Below is a small trained network, with its code and all its weights. Each question gives an input and a class and asks what happens when units are switched off, that is, made to give their printed mean instead of their output.

import numpy as np


def w(rows, s, z=0):
    codes = np.array(rows[::2]) - 128.0
    scale = np.full(codes.shape[1], s)
    scale[-1] = z or s
    return codes * scale


def norm(h):
    return h / np.sqrt((h * h).mean(-1, keepdims=True) + 1e-5)


def f(y):
    return np.maximum(y, 0)


def log_softmax(a):
    a = a - a.max(-1, keepdims=True)
    return a - np.log(np.exp(a).sum(-1, keepdims=True))


def net(x, mask):
    res = np.array(x, float).reshape(1, 7) / 4 @ E
    u = 0
    for l in range(3):
        y = f(norm(res) @ A[l][:, :-1].T + A[l][:, -1])
        res = res + np.where(mask[u : u + 4], y, B[l][:, -1]) @ B[l][:, :-1]
        u += 4
    return log_softmax(norm(res)[-1] @ U[:, :-1].T + U[:, -1])


A, B = {}, {}
E = w([
[248,47,94,174,224,91,59],'x0',
[130,126,135,130,124,133,128],'x1',
[125,131,121,125,133,117,128],'x2',
[117,126,169,121,27,115,14],'x3',
[196,228,184,3,88,128,181],'x4',
[132,124,132,134,125,126,131],'x5',
[124,121,121,117,129,129,124],'x6',
],0.0044)
A[0] = w([
[2,62,127,188,30,156,184,85],'L0N0',
[33,124,98,199,136,155,144,91],'L0N1',
[243,103,152,98,143,106,115,36],'L0N2',
[125,114,75,130,192,155,230,253],'L0N3',
],0.0061,0.0033)
B[0] = w([
[117,210,128,115,207,76,72,214],'L0N0',
[255,185,130,80,123,147,79,191],'L0N1',
[150,175,140,80,149,113,64,188],'L0N2',
[190,136,107,56,179,206,160,254],'L0N3',
],0.0094,0.0058)
A[1] = w([
[66,149,159,116,2,132,93,7],'L1N0',
[64,185,130,100,165,116,136,94],'L1N1',
[154,176,109,94,138,166,180,149],'L1N2',
[161,90,110,148,107,118,42,212],'L1N3',
],0.0088,0.0011)
B[1] = w([
[198,231,177,132,234,229,102,191],'L1N0',
[172,30,144,73,84,156,165,190],'L1N1',
[56,124,120,94,139,124,190,253],'L1N2',
[2,110,160,139,70,102,245,232],'L1N3',
],0.0064,0.006)
A[2] = w([
[76,72,148,215,58,131,120,176],'L2N0',
[199,98,101,124,103,143,115,255],'L2N1',
[97,174,167,75,27,111,45,104],'L2N2',
[92,64,81,148,168,223,255,235],'L2N3',
],0.0078,0.00098)
B[2] = w([
[92,174,170,48,84,160,187,180],'L2N0',
[128,191,167,189,128,123,92,158],'L2N1',
[160,2,20,238,152,68,114,226],'L2N2',
[88,103,157,219,44,56,46,254],'L2N3',
],0.0093,0.0061)
U = w([
[222,214,120,34,222,211,148,93],'0',
[150,76,67,222,127,50,20,22],'1',
[1,90,154,65,37,104,242,255],'2',
],0.0091,0.00036)

Each question gives the input, the list of numbers given to net, and the class t.
The units are the neurons (one row each of A and B). Each row of codes is followed by its name. A weight is (code - 128) times the scale printed after its matrix; where a second scale follows, it is the last column's (A, B and U).
mask holds one flag per neuron, layer by layer. A switched-off neuron (its flag False) gives its mean, the last column of its row in B, instead of its output. The means were averaged over made-up inputs and are rounded, as every weight is.
A unit's drop is (log p(t) with every unit on - log p(t) with that unit switched off) / (log p(t) with every unit on - log p(t) with every unit switched off).
The circuit of an input: a set's keep is (log p(t) with only the set's units on - log p(t) with every unit switched off) / (log p(t) with every unit on - log p(t) with every unit switched off). Starting from all 12 units, units are removed one at a time, each time the one whose removal leaves the highest keep (on an exact tie, the one counted first), for as long as the keep stays at least 0.8.
units of the circuit, in order: the units of the circuit, biggest drop first
top k neurons: the k neurons with the biggest drops, biggest first
k most important neurons of layer l: the k neurons of layer l with the biggest drops, biggest first
drop of u: that unit's drop, to one decimal
input [7,-6,-8,4,-7,4,6], class 2: top 2 neurons -> L1N3, L2N0
input [1,-8,-4,5,-8,-3,1], class 2: top 4 neurons -> L1N3, L2N0, L0N3, L0N2
input [-6,-6,-6,8,4,-6,-5], class 0: units of the circuit, in order -> L1N0
input [1,4,4,4,0,2,8], class 2: top 2 neurons -> L1N3, L0N3
input [-8,5,1,6,-4,8,-4], class 1: top 2 neurons -> L0N0, L2N2
input [-4,1,-4,3,6,1,-2], class 0: top 3 neurons -> L1N0, L0N3, L1N3
input [2,1,0,1,8,8,-7], class 1: units of the circuit, in order -> L0N3, L2N2
input [8,-1,7,2,-6,4,-5], class 2: top 3 neurons -> L1N3, L2N0, L0N3
input [0,-4,-2,8,2,8,0], class 0: top 2 neurons -> L1N0, L0N0
input [-2,8,8,-4,-8,-5,-7], class 0: top 2 neurons -> L0N1, L0N0
input [1,7,6,8,8,-2,8], class 1: top 2 neurons -> L2N2, L0N3
input [0,4,6,-4,7,2,5], class 2: 2 most important neurons of layer 1 -> L1N2, L1N0
input [-7,7,-7,4,2,-7,7], class 0: top 2 neurons -> L1N0, L2N3
input [-5,-3,8,-7,-8,-3,6], class 0: units of the circuit, in order -> L0N1
input [-3,-3,-5,6,4,-3,4], class 0: top 2 neurons -> L1N0, L2N3
input [-7,6,4,7,5,1,-3], class 0: drop of L2N3 -> 0.2
input [3,5,1,5,-4,-1,5], class 2: drop of L0N2 -> 0.0
input [3,1,3,6,6,-6,-8], class 1: drop of L2N2 -> 1.3
input [-4,-8,7,-8,-7,-8,-6], class 0: drop of L0N1 -> 1.6
input [-6,1,-6,5,-2,2,-6], class 1: units of the circuit, in order -> L2N2
